[128 = 0]
[ 47 119 139 126 151 132 137 115 100 144 137 134 129 152 113  93 146 118
  63 147 191 115 128 144 122 113 133 130 113 129 140  90 142  97  58 166
 149 109 121 134 128 134 157 111 123 142 109 135]  (65) + (61)
[182 109 145 107 154 131 128 146 141 114 116 131 139 125 138 138 122 102
 143 147  86 179 130 112 143  83 147 139 131 122 123 165 133 143 251 162
 120 167 142 112 102 179 111 131 103 132 143 147]  (76) + (70)
[ 86 141 140 128 115 142 135 112 110 132 140 119 138 100 108 123 113 138
 147  98 106  62 153 137 128 152 124 164 102 162 132  88  88 158  69  89
 175  97 110 136 157  74 128 102 113 129 132 141]  (67) + (61)
[136 103 183 151 141 145 139 102 114 111 145 106 127 125  90 122 179 120
 164 118 159  80 156 156 136 103 150 204  87 162 142 127 124 162 118 174
 144 115  94 102 131 105 113 120  87 142 128 181]  (65) + (61)
[193 144 116 114 127 120 138 143 131 131 119 144 141 105 159 150 141 121
 153 130 111 167 124 133 132  93 125  92 149 107 122 167 135 101 214 117
  90 155 133 126 128 169  99 131 127 132 132 106]  (65) + (70)
[135 127 157 132 139 138 124 132 125 134 139 100 108  87 119  95 143 132
 100 120 155  98 118 143 128 113 100 177 111 156 125 117 115 140  78 161
 143 117 122 109 113 164 134 106 104 125 136 147]  (65) + (61)
[101 139 160 149  89 164 117 112 122 129 133 115 101 102  95 136 139 180
 196  81 114  25 129 119 145 206 131 167  97 170 143 137  95 168  13  95
 158  79 109 121 158  77 135 118 121 117 121 143]  (67) + (61)
[119 131 165 135 118 140 115 123 129 142 148 128 116 120 112 100 174 142
 115 121 207  94 133 139 130 134  95 124 115 142 137  84 116 104  48 143
 146 109 122 137 139 127 137 103 144 154 122 130]  (65) + (61)
[142 110 142 100 141 133 142 128 132 138 113 144 151 143 130 151 110 101
 115 151  90 172 139 113 130 114 173 108 135 107 119 154 107 114 194 137
 131 145 160 122 114 173 128 135 112 126 119 148]  (67) + (70)
[127 109 162 155 131 125 132 109 126 130 147 132 115 119 100 118 198 126
 140 124 184 110 125 156 129 117 129 143 145 148 141 131 119 100  58 171
 135 113 129 107 128 123 162 110 106 149 112 148]  (76) + (61)
[116 148 167 128 136 141 121 122 104 136 145 119 128 113 118 106 155 120
 109 120 165 108 135 150 129 119 123 142 109 143 125 112 125 121  55 170
 145 121 122 118 138 136 137  99 113 162 106 139]  (67) + (61)
[176 112  88 129 140 110 128 128 128 129 113 155 127 117 142 141 189 121
 142 146 163 188 134 131 127  83 119  74 142  85 146 128 159  72 195 145
  95 153 129 127 124 139 116 128 154 143 120 107]  (65) + (70)
[189  80 139 106 147 125 145 145 128 142 122 149 152 112 129 136 188  95
 130 188 165 235 144 126 127  50 144  68 136 101 133 109 149  71 232 164
 128 167 156 116 112 175 109 123 154 151 121 130]  (65) + (70)
[147 133 143 113 138 112 142 120 103 149 131 139 141 147 151 151 102  84
  77 133  86 126 142 160 122  99 130 131 111 109  90 164 124 123 145 166
  92 130 127 115 132 174 122 133  66 133 111  94]  (67) + (66)
[112 131 175 134 115 150 135 133 108 145 140 126 131 125 120 121 126 147
 138 106 100  74 138 125 134 158 131 149  99 145 104 110  91 149  50 117
 163 100 120 131 150 128 143 105 111 134 123 145]  (67) + (61)
[183 105 126 127 124 126 137 127 133 112 119 156 146  98 131 143 184 116
 177 170 130 170 152 128 128 101 137  73 139 110 138 135 137 102 202 135
 119 160 136 123 131 135 110 134 146 137 129 120]  (65) + (70)
[162 124 126 127 144 127 121 116 143 130 115 135 133 129 127 132 139 116
 111 156 155 187 109 123 132 105 147  90 142 117 132 156 137 101 167 169
 107 146 154 117 100 171 125 135 134 129 120 123]  (76) + (70)
[141 126  91 112 124 122 148 132 130 139 109 140 152 124 139 162 115 102
 131 146  95 161 140 113 128 143 161  76 137 104 123 141 121 114 152 106
 110 128 142 138 131 130 119 147 136 125 109 112]  (67) + (70)
[155 100 125 130 150 119 152 120 130 121 113 173 148 135 125 154 137  85
 127 176 108 182 144 125 138  97 175 102 107 112 116 176 141  92 212 179
 102 161 154 120 101 156 104 153 116 124 108 129]  (76) + (70)
[126 142 109 112 141 140 141 144 132 146 107 136 146 118 130 143  90 116
 110 138  95 153 123 111 126 158 181  70 132 106  92 154 101 109 114 141
 116 132 160 119 117 176 133 148 112 115  92  71]  (67) + (70)
[168 107 150 130 127 116 146 127 107 163 140 154  92 126 124 117 184  78
  97 161 210 149 128 172 128  93 129  60  98 112 112 158 132  41  44 193
  77 116 136 123 144 183 138 108 113 154  63 124]  (65) + (66)
[193 122 125 109 124 121 128 141 117 128 117 155 142 133 161 149 118  91
 129 138  92 158 114 129 132  83 129 102 128 101 115 172 131 139 210 132
  96 149 141 126 123 168 116 137 112 129 131 131]  (67) + (70)
[163 126 125 126 126 113 148 116 119 146 125 154 153 127 155 154  87 105
 150 125  61 129 132 129 123 127 142 122 147 113 104 157 127 147 181 112
 100 145 136 149 131 143 107 143 101 128 128 125]  (67) + (70)
[157 127 161 130 131 136 131 140 136 129 122 134 143 112 131 132 140 108
 119 147 137 164 128 132 122 123 123  88 117 110 123 139 121 101 134 150
 123 131 168 115 127 179 136 136 130 146 104 134]  (76) + (70)
[154 131 126 123 118 135 142 144 126 148 115 143 139 114 143 152 102 122
 161 121  66 129 128 115 130 148 151 112 134 121 125 168 111 134 143 139
 120 122 140 137 135 147 119 138 118 131 107 166]  (65) + (70)
[241 114 122 118 106 106 151 131 112 118 127 162 145 104 171 165 159 106
 199 142  70 164 144 140 131  57 111 104 125 109 121 193 141 127 252 133
  92 176 130 122 141 155  83 135  97 137 139 142]  (65) + (70)
[183 114 135 112 138 116 148 126 118 116 117 131 154 125 160 149 114 101
 157 140  66 154 137 123 127  91 150 131 114 112 114 182 133 138 252 132
 117 159 147 127 133 155 104 146  97 120 136 145]  (76) + (70)
[212 104 118 123 129 103 145 121 104 110 127 160 174 137 191 154 135 103
 164 154  39 181 158 147 124  52 127 126 136  88 107 145 180 138 252 128
 110 178 125 130 141 129  80 153  94 132 163 136]  (65) + (70)
[171 103 135 134 111 117 133 121 110 121 127 138 139 121 136 132 157  99
 124 156 136 168 122 150 126  81 126 112 131 136 126 141 145 110 180 172
 108 147 130 123 125 145 116 133 123 133 127 129]  (65) + (70)
